Below is a small trained network, with its code and all its weights. Each question gives an input and a target symbol and asks what happens when units are switched off, that is, made to give their printed mean instead of their output.

import numpy as np


def w(rows, s, z=0):
    codes = np.array(rows[::2]) - 128.0
    scale = np.full(codes.shape[1], s)
    scale[-1] = z or s
    return codes * scale


def norm(h):
    return h / np.sqrt((h * h).mean(-1, keepdims=True) + 1e-5)


def f(y):
    return y / 2 * (1 + np.tanh(0.7978845608 * (y + 0.044715 * y**3)))


def softmax(a):
    e = np.exp(a - a.max(-1, keepdims=True))
    return e / e.sum(-1, keepdims=True)


def log_softmax(a):
    a = a - a.max(-1, keepdims=True)
    return a - np.log(np.exp(a).sum(-1, keepdims=True))


def net(x, mask):
    ids = ['ΣΦεηπτ'.index(c) for c in x.split()]
    T = len(ids)
    res = E[ids] + P[:T]
    r = norm(res)
    for j in range(3):
        rows = slice(4 * j, 4 * j + 4)
        q, k, v = (r @ M[0][rows].T for M in (Q, K, V))
        z = softmax(np.where(np.tri(T) > 0, q @ k.T / 4**0.5, -1e9)) @ v
        o = O[0][rows]
        res = res + np.where(mask[j], z, o[:, -1]) @ o[:, :-1]
    y = f(norm(res) @ A[0][:, :-1].T + A[0][:, -1])
    res = res + np.where(mask[3:11], y, B[0][:, -1]) @ B[0][:, :-1]
    return log_softmax(norm(res)[-1] @ U[:, :-1].T + U[:, -1])


Q, K, V, O, A, B = {}, {}, {}, {}, {}, {}
E = w([
[132,87,96,69],'Σ',
[210,139,196,125],'Φ',
[115,137,254,192],'ε',
[53,72,165,89],'η',
[121,113,208,87],'π',
[177,111,125,92],'τ',
],0.0058)
P = w([
[111,177,151,73],'0',
[113,131,190,157],'1',
[106,88,152,123],'2',
[169,253,95,140],'3',
[102,131,86,140],'4',
[135,161,132,71],'5',
[152,128,119,146],'6',
[90,146,89,140],'7',
[128,70,131,113],'8',
[202,137,146,154],'9',
[94,143,84,138],'10',
[100,120,107,82],'11',
],0.024)
Q[0] = w([
[158,181,128,229],'h1',
[111,100,123,138],'h1',
[133,70,180,94],'h1',
[151,137,143,124],'h1',
[136,105,143,60],'h2',
[103,111,143,136],'h2',
[146,162,119,97],'h2',
[137,122,115,115],'h2',
[119,86,74,159],'h3',
[87,200,127,139],'h3',
[141,156,118,249],'h3',
[134,42,131,162],'h3',
],0.019)
K[0] = w([
[196,178,40,83],'h1',
[157,91,125,167],'h1',
[121,64,162,176],'h1',
[102,107,111,100],'h1',
[143,31,170,55],'h2',
[115,149,70,100],'h2',
[125,39,155,190],'h2',
[130,106,113,115],'h2',
[170,186,137,127],'h3',
[65,71,152,205],'h3',
[67,252,145,194],'h3',
[143,223,94,79],'h3',
],0.013)
V[0] = w([
[143,229,159,81],'h1',
[124,218,110,167],'h1',
[146,149,102,108],'h1',
[140,182,141,110],'h1',
[142,174,122,128],'h2',
[121,214,77,58],'h2',
[133,128,106,107],'h2',
[159,128,89,96],'h2',
[6,101,81,135],'h3',
[121,91,62,49],'h3',
[49,129,64,219],'h3',
[162,126,215,167],'h3',
],0.011)
O[0] = w([
[192,211,104,231,254],'h1',
[157,131,153,143,159],'h1',
[193,139,171,124,111],'h1',
[204,168,169,117,187],'h1',
[129,127,64,99,130],'h2',
[185,158,76,19,173],'h2',
[122,135,128,98,123],'h2',
[125,142,142,119,102],'h2',
[207,68,94,40,112],'h3',
[254,212,203,92,92],'h3',
[188,15,114,113,20],'h3',
[9,120,100,146,188],'h3',
],0.0069,0.0054)
A[0] = w([
[86,46,145,53,191],'n1',
[68,201,113,105,80],'n2',
[183,151,9,132,100],'n3',
[199,178,112,79,150],'n4',
[131,85,140,172,254],'n5',
[112,142,177,161,113],'n6',
[66,160,156,130,104],'n7',
[180,179,161,121,158],'n8',
],0.013,0.008)
B[0] = w([
[191,141,94,159,254],'n1',
[135,106,187,86,224],'n2',
[38,82,180,141,212],'n3',
[30,184,138,192,198],'n4',
[182,157,1,191,221],'n5',
[152,120,113,89,158],'n6',
[124,67,134,135,203],'n7',
[151,150,111,182,215],'n8',
],0.011,0.0061)
U = w([
[118,138,237,117,115],'Σ',
[114,251,151,115,193],'Φ',
[182,163,109,126,214],'ε',
[119,77,176,118,133],'η',
[18,135,187,155,6],'π',
[94,124,94,191,170],'τ',
],0.012,0.0019)

Each question gives the input, a string of symbols that net reads in full, and the target symbol t.
The units are the heads (4 rows each of Q, K, V and O) and the neurons (one row each of A and B). Each row of codes is followed by its name. A weight is (code - 128) times the scale printed after its matrix; where a second scale follows, it is the last column's (O, A, B and U).
mask holds one flag per unit, heads first, then neurons. A switched-off unit (its flag False) gives its mean, the last column of its rows in O or B, instead of its output. The means were averaged over made-up inputs and are rounded, as every weight is.
A unit's drop is (log p(t) with every unit on - log p(t) with that unit switched off) / (log p(t) with every unit on - log p(t) with every unit switched off).
The circuit of an input: a set's keep is (log p(t) with only the set's units on - log p(t) with every unit switched off) / (log p(t) with every unit on - log p(t) with every unit switched off). Starting from all 11 units, units are removed one at a time, each time the one whose removal leaves the highest keep (on an exact tie, the one counted first), for as long as the keep stays at least 0.8.
circuit, biggest first: the units of the circuit, biggest drop first
most important unit: the unit with the biggest drop
top k neurons: the k neurons with the biggest drops, biggest first
heads that matter: for each layer, one digit per head in row order, 1 if its drop is at least 0.15 and else 0, layers parted by /
input η Σ π Σ π π τ η τ, target η: most important unit => h1
input η η τ, target ε: circuit, biggest first => [h1; n1; h3]
input η τ η τ η η τ Σ η η π, target π: heads that matter => 000
input τ Σ η, target Σ: circuit, biggest first => [h3; n5; h2; n2]
input η τ Σ η τ π Φ τ Σ Σ η Σ, target Φ: top 2 neurons => [n3; n4]
input Φ Φ η Φ η η Φ τ ε, target ε: circuit, biggest first => [n3; h2]
input Σ ε τ η Φ η Φ Φ Φ ε Σ, target π: circuit, biggest first => [n1; n3]
input Σ ε Φ, target Φ: circuit, biggest first => [h3; h2]
input η τ η τ Φ η, target ε: heads that matter => 111
input η Φ π ε Φ Φ, target η: heads that matter => 110
input Φ Φ π η π, target π: heads that matter => 010
input ε τ η ε η τ ε ε Σ, target Σ: heads that matter => 101
input π π τ Σ η η, target Σ: heads that matter => 011
input τ η η η Φ ε τ π Φ Σ η, target π: heads that matter => 010
input Σ Σ η, target Φ: circuit, biggest first => [h3]
input η Φ Σ π Φ ε ε η Σ π ε η, target Φ: circuit, biggest first => [h3; n4]
input Φ τ Σ π Φ η Φ ε τ, target ε: circuit, biggest first => [n3; h1; n4; h3]
input Φ Σ η τ η τ ε ε τ, target Σ: heads that matter => 101
input Φ τ ε Σ η Σ η Φ Σ, target Φ: heads that matter => 001
input Σ τ π η ε Φ ε ε π τ π η, target η: heads that matter => 111
input ε Φ η η Φ π τ η Σ, target η: heads that matter => 101
input ε π η τ τ η η Φ Φ τ τ Φ, target π: heads that matter => 111
input Φ Σ η τ η η τ τ ε, target ε: circuit, biggest first => [h2; n3]
input ε ε π Φ τ Σ, target η: most important unit => h2
